Below is a small trained network, with its code and all its weights. Each question gives an input and a class and asks what happens when units are switched off, that is, made to give their printed mean instead of their output.

import numpy as np


def w(rows, s, z=0):
    codes = np.array(rows[::2]) - 128.0
    scale = np.full(codes.shape[1], s)
    scale[-1] = z or s
    return codes * scale


def f(y):
    return np.maximum(y, 0)


def log_softmax(a):
    a = a - a.max(-1, keepdims=True)
    return a - np.log(np.exp(a).sum(-1, keepdims=True))


def net(x, mask):
    res = np.array(x, float).reshape(1, 6) / 4 @ E
    y = f(res @ A[0][:, :-1].T + A[0][:, -1])
    res = res + np.where(mask, y, B[0][:, -1]) @ B[0][:, :-1]
    return log_softmax(res[-1] @ U[:, :-1].T + U[:, -1])


A, B = {}, {}
E = w([
[153,180,216,85,105,1],'x0',
[121,101,151,121,123,133],'x1',
[188,96,106,227,71,73],'x2',
[196,101,186,167,250,115],'x3',
[125,115,120,121,133,112],'x4',
[130,138,131,132,125,137],'x5',
],0.0096)
A[0] = w([
[124,122,166,109,102,139,134],'n0',
[120,100,113,198,149,141,125],'n1',
[170,130,195,143,252,122,176],'n2',
[113,149,106,85,91,129,179],'n3',
[115,138,140,100,158,156,201],'n4',
[132,152,175,136,122,77,131],'n5',
[142,114,130,195,57,84,25],'n6',
[94,131,146,72,118,128,141],'n7',
[95,143,127,50,221,171,47],'n8',
[158,110,131,186,54,91,33],'n9',
[110,122,114,136,119,161,169],'n10',
[95,158,133,101,61,90,108],'n11',
[152,154,167,113,115,91,186],'n12',
[166,162,184,110,113,57,2],'n13',
[151,138,170,130,215,119,17],'n14',
[116,119,107,101,153,162,130],'n15',
[93,88,57,105,141,205,50],'n16',
[168,153,164,109,115,87,73],'n17',
[97,107,84,121,20,140,105],'n18',
[128,161,149,93,111,133,126],'n19',
[108,196,149,57,150,114,131],'n20',
[146,107,128,207,53,86,182],'n21',
[94,112,103,147,72,130,247],'n22',
[125,84,69,128,137,202,197],'n23',
[132,94,113,249,161,147,119],'n24',
[163,138,164,121,118,88,183],'n25',
[135,132,160,137,193,118,50],'n26',
[120,179,149,56,104,87,150],'n27',
[174,71,93,130,136,146,139],'n28',
[153,138,104,170,153,122,105],'n29',
[171,90,125,201,164,128,132],'n30',
],0.011,0.0067)
B[0] = w([
[156,104,107,131,137,115,145],'n0',
[152,64,144,140,108,121,170],'n1',
[62,184,112,171,69,120,252],'n2',
[154,93,160,113,156,131,178],'n3',
[169,149,114,106,165,131,182],'n4',
[105,186,122,119,154,142,186],'n5',
[117,225,125,72,183,148,166],'n6',
[177,102,125,126,141,145,165],'n7',
[57,193,117,179,73,111,186],'n8',
[119,214,114,85,183,141,167],'n9',
[112,137,122,137,113,105,169],'n10',
[175,66,144,123,141,139,176],'n11',
[161,120,116,96,170,153,196],'n12',
[48,156,105,169,70,93,182],'n13',
[151,211,119,77,193,140,173],'n14',
[131,190,137,128,111,118,165],'n15',
[139,218,134,75,209,130,196],'n16',
[84,172,116,142,117,131,171],'n17',
[67,190,102,166,108,111,197],'n18',
[143,84,115,119,133,108,153],'n19',
[165,55,141,109,149,123,183],'n20',
[67,151,117,179,79,105,209],'n21',
[148,170,150,85,177,139,203],'n22',
[75,199,125,154,94,106,222],'n23',
[163,2,133,129,99,127,195],'n24',
[148,168,131,98,155,152,195],'n25',
[142,178,133,75,166,132,161],'n26',
[178,53,145,141,125,166,194],'n27',
[149,101,133,142,105,141,168],'n28',
[123,84,153,125,109,141,152],'n29',
[167,38,142,140,100,124,191],'n30',
],0.017,0.013)
U = w([
[142,228,137,42,245,159,245],'0',
[30,204,88,225,46,81,73],'1',
[236,3,199,116,142,155,74],'2',
],0.0077,0.0011)

Each question gives the input, the list of numbers given to net, and the class t.
The units are the neurons (one row each of A and B). Each row of codes is followed by its name. A weight is (code - 128) times the scale printed after its matrix; where a second scale follows, it is the last column's (A, B and U).
mask holds one flag per neuron, in row order. A switched-off neuron (its flag False) gives its mean, the last column of its row in B, instead of its output. The means were averaged over made-up inputs and are rounded, as every weight is.
A unit's drop is (log p(t) with every unit on - log p(t) with that unit switched off) / (log p(t) with every unit on - log p(t) with every unit switched off).
The circuit of an input: a set's keep is (log p(t) with only the set's units on - log p(t) with every unit switched off) / (log p(t) with every unit on - log p(t) with every unit switched off). Starting from the 12 units with the biggest drops (on a tie, the unit counted first), units are removed one at a time, each time the one whose removal leaves the highest keep (on an exact tie, the one counted first), for as long as the keep stays at least 0.8.
circuit, biggest first: the units of the circuit, biggest drop first
k most important neurons: the k neurons with the biggest drops, biggest first
drop of u: that unit's drop, to one decimal
input [1,1,6,-8,5,3], class 0: 4 most important neurons	(n22 n6 n2 n9)
input [-7,-2,-1,3,1,1], class 1: circuit, biggest first	(n23)
input [-2,3,2,3,4,-8], class 2: circuit, biggest first	(n18 n24 n30)
input [-7,-8,0,8,8,5], class 1: 2 most important neurons	(n2 n23)
input [-3,2,8,1,8,-1], class 2: 2 most important neurons	(n24 n2)
input [4,3,1,-2,4,-7], class 0: 2 most important neurons	(n24 n30)
input [2,2,7,-2,5,8], class 0: 2 most important neurons	(n6 n2)
input [-1,4,6,2,3,7], class 2: circuit, biggest first	(n24 n30)
input [6,-1,8,-4,0,6], class 0: 2 most important neurons	(n6 n9)
input [-2,1,-6,1,4,0], class 1: 2 most important neurons	(n8 n22)
input [3,8,8,-3,6,-1], class 0: 3 most important neurons	(n6 n9 n2)
input [2,0,7,-1,-1,-3], class 0: 3 most important neurons	(n2 n6 n9)
input [4,4,1,-5,-5,8], class 0: 2 most important neurons	(n24 n30)
input [-2,-8,-7,5,7,2], class 1: circuit, biggest first	(n8)
input [-5,1,-8,6,6,4], class 1: 2 most important neurons	(n8 n2)
input [-6,3,3,6,4,-8], class 2: drop of n24	0.3
input [-2,7,-3,8,-1,-1], class 1: drop of n2	0.7
input [7,8,-6,-4,-8,4], class 2: drop of n13	0.0
